Below is a small trained network, with its code and all its weights. Each question gives an input and a target symbol and asks what happens when units are switched off, that is, made to give their printed mean instead of their output.

import numpy as np


def w(rows, s, z=0):
    codes = np.array(rows[::2]) - 128.0
    scale = np.full(codes.shape[1], s)
    scale[-1] = z or s
    return codes * scale


def norm(h):
    return h / np.sqrt((h * h).mean(-1, keepdims=True) + 1e-5)


def softmax(a):
    e = np.exp(a - a.max(-1, keepdims=True))
    return e / e.sum(-1, keepdims=True)


def log_softmax(a):
    a = a - a.max(-1, keepdims=True)
    return a - np.log(np.exp(a).sum(-1, keepdims=True))


def net(x, mask):
    ids = ['ΛΠΩαβγεζηθμξστψ'.index(c) for c in x.split()]
    T = len(ids)
    res = E[ids] + P[:T]
    u = 0
    for l in range(2):
        r = norm(res)
        for j in range(3):
            rows = slice(3 * j, 3 * j + 3)
            q, k, v = (r @ M[l][rows].T for M in (Q, K, V))
            z = softmax(np.where(np.tri(T) > 0, q @ k.T / 3**0.5, -1e9)) @ v
            o = O[l][rows]
            res = res + np.where(mask[u + j], z, o[:, -1]) @ o[:, :-1]
        u += 3
    return log_softmax(norm(res)[-1] @ U[:, :-1].T + U[:, -1])


Q, K, V, O = {}, {}, {}, {}
E = w([
[189,152,52,130,42,136,72,215,54],'Λ',
[82,94,58,174,100,204,32,167,39],'Π',
[110,113,162,61,202,193,74,201,132],'Ω',
[206,88,59,169,176,56,156,97,62],'α',
[157,168,133,93,70,159,160,220,115],'β',
[74,143,108,58,95,158,134,135,153],'γ',
[146,176,149,108,96,81,34,149,68],'ε',
[101,114,146,35,120,93,169,136,70],'ζ',
[151,208,197,138,138,99,150,145,70],'η',
[78,190,148,67,93,2,131,173,160],'θ',
[97,159,142,208,139,233,119,164,153],'μ',
[134,110,119,134,80,186,224,100,134],'ξ',
[113,68,58,120,162,147,153,240,131],'σ',
[39,95,154,143,98,148,168,215,61],'τ',
[55,142,184,170,233,152,130,130,9],'ψ',
],0.0097)
P = w([
[239,197,184,241,245,69,153,46,201],'0',
[220,10,98,229,102,175,43,115,10],'1',
[115,98,105,189,98,86,96,117,41],'2',
[93,100,80,155,133,146,70,149,35],'3',
[45,144,72,157,205,91,122,153,38],'4',
[98,111,72,133,190,164,95,177,78],'5',
[119,118,80,127,203,181,76,181,80],'6',
[61,169,83,151,177,138,85,195,3],'7',
],0.0035)
Q[0] = w([
[158,114,152,164,69,79,103,28,94],'L0H0',
[79,129,103,98,75,171,157,141,63],'L0H0',
[253,13,142,164,121,44,108,37,176],'L0H0',
[131,194,120,78,30,115,142,51,205],'L0H1',
[95,190,50,56,69,184,172,103,80],'L0H1',
[120,36,103,185,246,230,103,208,89],'L0H1',
[61,111,90,96,90,176,81,46,211],'L0H2',
[191,98,171,206,18,119,133,84,105],'L0H2',
[85,234,134,130,174,184,180,58,154],'L0H2',
],0.0052)
K[0] = w([
[83,79,51,94,81,101,31,141,79],'L0H0',
[178,147,178,104,170,130,151,140,107],'L0H0',
[12,79,41,47,62,164,97,133,43],'L0H0',
[154,137,208,191,171,71,128,174,100],'L0H1',
[194,163,85,168,185,189,126,137,126],'L0H1',
[13,137,45,43,70,255,118,91,196],'L0H1',
[215,108,186,164,189,33,137,199,69],'L0H2',
[49,106,124,43,58,107,70,110,67],'L0H2',
[186,174,190,213,187,87,109,129,85],'L0H2',
],0.0053)
V[0] = w([
[76,141,142,82,154,200,119,172,145],'L0H0',
[109,43,82,85,139,116,123,103,96],'L0H0',
[139,121,147,159,166,154,198,109,132],'L0H0',
[210,158,175,89,138,81,102,115,138],'L0H1',
[168,12,169,109,150,108,128,181,107],'L0H1',
[86,164,144,173,172,149,143,132,131],'L0H1',
[103,87,153,173,59,128,61,105,59],'L0H2',
[82,107,206,79,119,118,143,123,102],'L0H2',
[157,136,128,85,56,142,201,254,173],'L0H2',
],0.0058)
O[0] = w([
[97,101,184,132,135,189,96,150,167,144],'L0H0',
[56,122,66,44,155,91,155,141,145,84],'L0H0',
[133,130,158,186,163,94,189,66,128,203],'L0H0',
[222,70,114,89,142,255,106,110,100,5],'L0H1',
[114,67,150,195,235,148,115,188,191,128],'L0H1',
[68,176,80,203,109,153,115,54,124,131],'L0H1',
[147,49,182,134,83,74,112,144,175,100],'L0H2',
[109,143,248,134,134,106,116,109,92,123],'L0H2',
[121,154,154,121,104,217,205,202,153,162],'L0H2',
],0.0048,0.0025)
Q[1] = w([
[152,103,165,143,135,105,152,88,98],'L1H0',
[174,51,120,212,178,141,55,90,187],'L1H0',
[89,84,109,120,64,107,152,113,62],'L1H0',
[186,12,237,147,142,92,171,104,154],'L1H1',
[241,172,117,199,124,96,88,2,121],'L1H1',
[114,128,82,176,136,110,188,222,34],'L1H1',
[135,48,115,156,91,174,132,91,141],'L1H2',
[177,61,209,176,151,162,94,80,215],'L1H2',
[159,163,179,166,137,125,169,94,227],'L1H2',
],0.0057)
K[1] = w([
[38,145,110,65,126,135,92,149,124],'L1H0',
[142,97,111,160,92,158,85,253,103],'L1H0',
[71,153,111,102,167,111,172,154,156],'L1H0',
[49,28,110,165,68,136,61,171,110],'L1H1',
[184,131,101,194,155,85,98,228,51],'L1H1',
[248,141,135,126,125,190,78,59,157],'L1H1',
[153,64,168,144,103,118,142,155,79],'L1H2',
[84,51,98,218,128,110,123,162,36],'L1H2',
[188,117,105,160,164,129,123,168,106],'L1H2',
],0.0057)
V[1] = w([
[123,132,133,146,144,115,74,148,235],'L1H0',
[211,115,74,160,129,107,105,145,144],'L1H0',
[160,112,106,50,59,171,8,145,109],'L1H0',
[133,148,57,142,115,143,173,190,181],'L1H1',
[248,135,137,182,163,178,153,170,60],'L1H1',
[110,231,128,129,81,126,204,127,101],'L1H1',
[106,190,129,94,212,189,95,139,124],'L1H2',
[149,123,140,39,156,61,211,195,154],'L1H2',
[25,113,2,101,149,172,205,87,114],'L1H2',
],0.0054)
O[1] = w([
[38,132,110,147,156,127,88,212,119,35],'L1H0',
[166,176,95,218,158,21,86,159,124,88],'L1H0',
[144,237,45,87,125,123,102,102,36,117],'L1H0',
[175,145,71,204,102,101,99,252,182,106],'L1H1',
[198,124,230,19,142,64,147,163,231,190],'L1H1',
[104,122,63,169,47,93,178,51,198,193],'L1H1',
[82,150,6,2,222,178,176,132,201,219],'L1H2',
[117,10,91,48,13,65,128,139,91,113],'L1H2',
[224,68,79,188,212,181,203,75,94,253],'L1H2',
],0.0041,0.0036)
U = w([
[204,161,66,122,39,124,100,211,97,83],'Λ',
[63,102,64,218,85,118,30,113,56,157],'Π',
[75,143,144,83,225,191,56,164,175,144],'Ω',
[211,77,58,164,166,34,125,86,99,165],'α',
[192,187,172,114,34,166,174,215,199,57],'β',
[162,195,42,139,99,219,172,33,79,255],'γ',
[150,198,132,79,95,89,26,114,93,96],'ε',
[117,26,176,38,100,145,164,72,98,213],'ζ',
[185,209,224,146,122,99,123,88,136,133],'η',
[90,178,111,68,24,50,97,132,204,91],'θ',
[111,188,164,254,123,138,99,89,191,162],'μ',
[185,38,165,216,60,141,167,58,200,114],'ξ',
[107,68,59,194,160,132,184,226,201,85],'σ',
[34,52,204,216,66,140,153,157,132,82],'τ',
[74,117,182,197,188,120,98,46,72,42],'ψ',
],0.0065,0.0032)

Each question gives the input, a string of symbols that net reads in full, and the target symbol t.
The units are the heads (3 rows each of Q, K, V and O). Each row of codes is followed by its name. A weight is (code - 128) times the scale printed after its matrix; where a second scale follows, it is the last column's (O and U).
mask holds one flag per head, layer by layer. A switched-off head (its flag False) gives its mean, the last column of its rows in O, instead of its output. The means were averaged over made-up inputs and are rounded, as every weight is.
A unit's drop is (log p(t) with every unit on - log p(t) with that unit switched off) / (log p(t) with every unit on - log p(t) with every unit switched off).
The circuit of an input: a set's keep is (log p(t) with only the set's units on - log p(t) with every unit switched off) / (log p(t) with every unit on - log p(t) with every unit switched off). Starting from all 6 units, units are removed one at a time, each time the one whose removal leaves the highest keep (on an exact tie, the one counted first), for as long as the keep stays at least 0.8.
units of the circuit, in order: the units of the circuit, biggest drop first
most important unit: the unit with the biggest drop
which heads matter: for each layer, one digit per head in row order, 1 if its drop is at least 0.15 and else 0, layers parted by /
drop of u: that unit's drop, to one decimal
input γ θ Π Π α β Ω β, target γ: units of the circuit, in order : (L0H1, L1H1)
input ζ β γ β γ ζ γ, target ζ: units of the circuit, in order : (L1H2, L1H0)
input γ σ γ γ ε, target γ: units of the circuit, in order : (L1H2, L0H2)
input γ Ω γ γ Λ, target γ: which heads matter : 011 / 111
input γ Π ψ, target γ: most important unit : L0H1
input θ Π Π γ γ σ γ, target θ: units of the circuit, in order : (L0H1, L1H2)
input Ω Ω γ α μ Ω Ω σ, target Ω: units of the circuit, in order : (L0H0, L1H1, L1H2)
input Π ζ Λ γ, target Π: units of the circuit, in order : (L1H1, L0H2)
input γ ζ θ Ω τ, target γ: units of the circuit, in order : (L0H1, L0H2, L1H2)
input γ β ε, target γ: units of the circuit, in order : (L0H2, L1H2)
input α γ ζ Ω, target α: units of the circuit, in order : (L0H0, L1H2)
input μ Π ζ τ Ω γ, target μ: which heads matter : 100 / 001
input η τ γ Π Λ Π ζ, target η: units of the circuit, in order : (L0H0, L1H2)
input γ γ Ω Ω γ ζ β, target γ: units of the circuit, in order : (L1H1)
input γ θ Ω σ Ω σ σ ζ, target γ: units of the circuit, in order : (L0H1, L1H1, L1H0)
input γ ζ σ θ ξ ζ, target γ: which heads matter : 011 / 011
input Π γ γ γ τ, target Π: units of the circuit, in order : (L1H1, L0H2, L1H0)
input θ σ γ θ ε Ω γ, target θ: which heads matter : 110 / 011
input γ ζ σ, target γ: which heads matter : 010 / 000
input Ω τ α γ τ η ζ, target Ω: which heads matter : 110 / 011
input ζ η γ ξ, target ζ: which heads matter : 011 / 010
input β Ω γ ζ ζ Ω θ, target β: most important unit : L0H2
input σ γ σ ζ, target σ: which heads matter : 011 / 010
input Ω γ α γ γ, target Ω: which heads matter : 110 / 000
input σ γ Π σ σ γ γ Λ, target σ: drop of L0H0 : 0.1
input Π ζ Ω τ ζ ε Π γ, target Π: drop of L1H1 : 0.6
